Here is a tiny trained network, its code and every weight. The questions are about switching its units off for an input and a class, where a switched-off unit gives its printed mean instead of its output.

import numpy as np


def w(rows, s, z=0):
    codes = np.array(rows[::2]) - 128.0
    scale = np.full(codes.shape[1], s)
    scale[-1] = z or s
    return codes * scale


def norm(h):
    return h / np.sqrt((h * h).mean(-1, keepdims=True) + 1e-5)


def f(y):
    return np.maximum(y, 0)


def log_softmax(a):
    a = a - a.max(-1, keepdims=True)
    return a - np.log(np.exp(a).sum(-1, keepdims=True))


def net(x, mask):
    res = np.array(x, float).reshape(1, 3) / 4 @ E
    u = 0
    for l in range(4):
        y = f(norm(res) @ A[l][:, :-1].T + A[l][:, -1])
        res = res + np.where(mask[u : u + 3], y, B[l][:, -1]) @ B[l][:, :-1]
        u += 3
    return log_softmax(norm(res)[-1] @ U[:, :-1].T + U[:, -1])


A, B = {}, {}
E = w([
[137,130,3,136,177,170,32,174],'x0',
[96,74,141,171,231,91,209,47],'x1',
[91,233,81,183,109,248,242,132],'x2',
],0.0062)
A[0] = w([
[92,232,113,109,236,115,175,123,103],'L0N0',
[154,119,87,123,114,254,148,224,2],'L0N1',
[89,187,207,126,126,161,203,144,145],'L0N2',
],0.0048,0.0051)
B[0] = w([
[213,45,88,100,150,107,126,113,200],'L0N0',
[210,3,190,202,166,90,100,175,181],'L0N1',
[157,58,150,33,143,124,137,183,252],'L0N2',
],0.0062,0.0035)
A[1] = w([
[26,164,172,93,166,168,85,133,1],'L1N0',
[144,208,69,187,74,187,254,119,113],'L1N1',
[132,204,101,112,117,108,108,186,128],'L1N2',
],0.0085,0.0077)
B[1] = w([
[195,172,187,84,59,133,115,152,128],'L1N0',
[81,51,184,199,99,23,1,98,255],'L1N1',
[188,192,89,132,89,129,180,49,202],'L1N2',
],0.0094,0.0045)
A[2] = w([
[255,65,131,70,177,95,106,122,57],'L2N0',
[221,213,138,172,84,68,123,98,2],'L2N1',
[133,218,191,126,75,141,182,71,173],'L2N2',
],0.0091,0.0052)
B[2] = w([
[107,138,160,244,110,178,140,108,254],'L2N0',
[160,107,61,152,104,222,95,88,178],'L2N1',
[161,143,102,54,177,141,174,231,193],'L2N2',
],0.011,0.0065)
A[3] = w([
[49,140,89,149,184,163,203,14,94],'L3N0',
[86,214,2,163,225,162,61,107,53],'L3N1',
[67,94,86,111,232,105,174,25,3],'L3N2',
],0.0092,0.0048)
B[3] = w([
[166,171,94,89,82,145,115,200,215],'L3N0',
[94,102,231,38,181,57,196,151,254],'L3N1',
[145,211,6,54,26,166,63,109,193],'L3N2',
],0.012,0.0049)
U = w([
[122,35,144,226,106,37,34,61,181],'0',
[204,194,37,52,51,193,59,166,116],'1',
[110,81,210,47,203,30,200,187,199],'2',
[161,132,133,191,175,215,166,183,179],'3',
[30,215,116,127,224,144,169,70,2],'4',
[8,208,106,133,222,138,161,81,2],'5',
],0.014,0.009)

Each question gives the input, the list of numbers given to net, and the class t.
The units are the neurons (one row each of A and B). Each row of codes is followed by its name. A weight is (code - 128) times the scale printed after its matrix; where a second scale follows, it is the last column's (A, B and U).
mask holds one flag per neuron, layer by layer. A switched-off neuron (its flag False) gives its mean, the last column of its row in B, instead of its output. The means were averaged over made-up inputs and are rounded, as every weight is.
A unit's drop is (log p(t) with every unit on - log p(t) with that unit switched off) / (log p(t) with every unit on - log p(t) with every unit switched off).
The circuit of an input: a set's keep is (log p(t) with only the set's units on - log p(t) with every unit switched off) / (log p(t) with every unit on - log p(t) with every unit switched off). Starting from all 12 units, units are removed one at a time, each time the one whose removal leaves the highest keep (on an exact tie, the one counted first), for as long as the keep stays at least 0.8.
circuit, biggest first: the units of the circuit, biggest drop first
k most important neurons: the k neurons with the biggest drops, biggest first
top k neurons in layer l: the k neurons of layer l with the biggest drops, biggest first
drop of u: that unit's drop, to one decimal
input [-1,8,-7], class 1: circuit, biggest first	(L3N2 L1N1)
input [4,5,-2], class 1: circuit, biggest first	(L3N2)
input [3,1,-2], class 3: 2 most important neurons	(L2N0 L1N1)
input [-3,-3,-3], class 3: circuit, biggest first	(L1N1 L2N0)
input [1,5,4], class 1: 3 most important neurons	(L0N0 L3N2 L0N2)
input [-5,5,2], class 1: 2 most important neurons	(L3N2 L3N1)
input [-5,-6,-5], class 1: circuit, biggest first	(L1N1 L3N1)
input [-8,-6,8], class 0: 2 most important neurons	(L1N1 L3N1)
input [-5,1,-5], class 0: 4 most important neurons	(L3N1 L2N0 L1N2 L3N0)
input [-2,0,-1], class 3: 2 most important neurons	(L1N1 L3N1)
input [1,-1,0], class 3: 2 most important neurons	(L1N1 L0N1)
input [-6,8,8], class 0: 3 most important neurons	(L1N1 L1N2 L2N1)
input [1,-2,1], class 3: 2 most important neurons	(L1N1 L0N1)
input [2,0,5], class 0: most important neuron	(L1N1)
input [3,5,-1], class 1: top 2 neurons in layer 3	(L3N0 L3N2)
input [-8,-5,5], class 2: top 2 neurons in layer 2	(L2N2 L2N0)
input [6,-5,1], class 2: top 2 neurons in layer 3	(L3N1 L3N2)
input [5,1,3], class 2: drop of L3N1	0.4
input [5,-2,-2], class 2: drop of L3N1	2.0
input [-6,8,-2], class 1: drop of L3N2	0.6
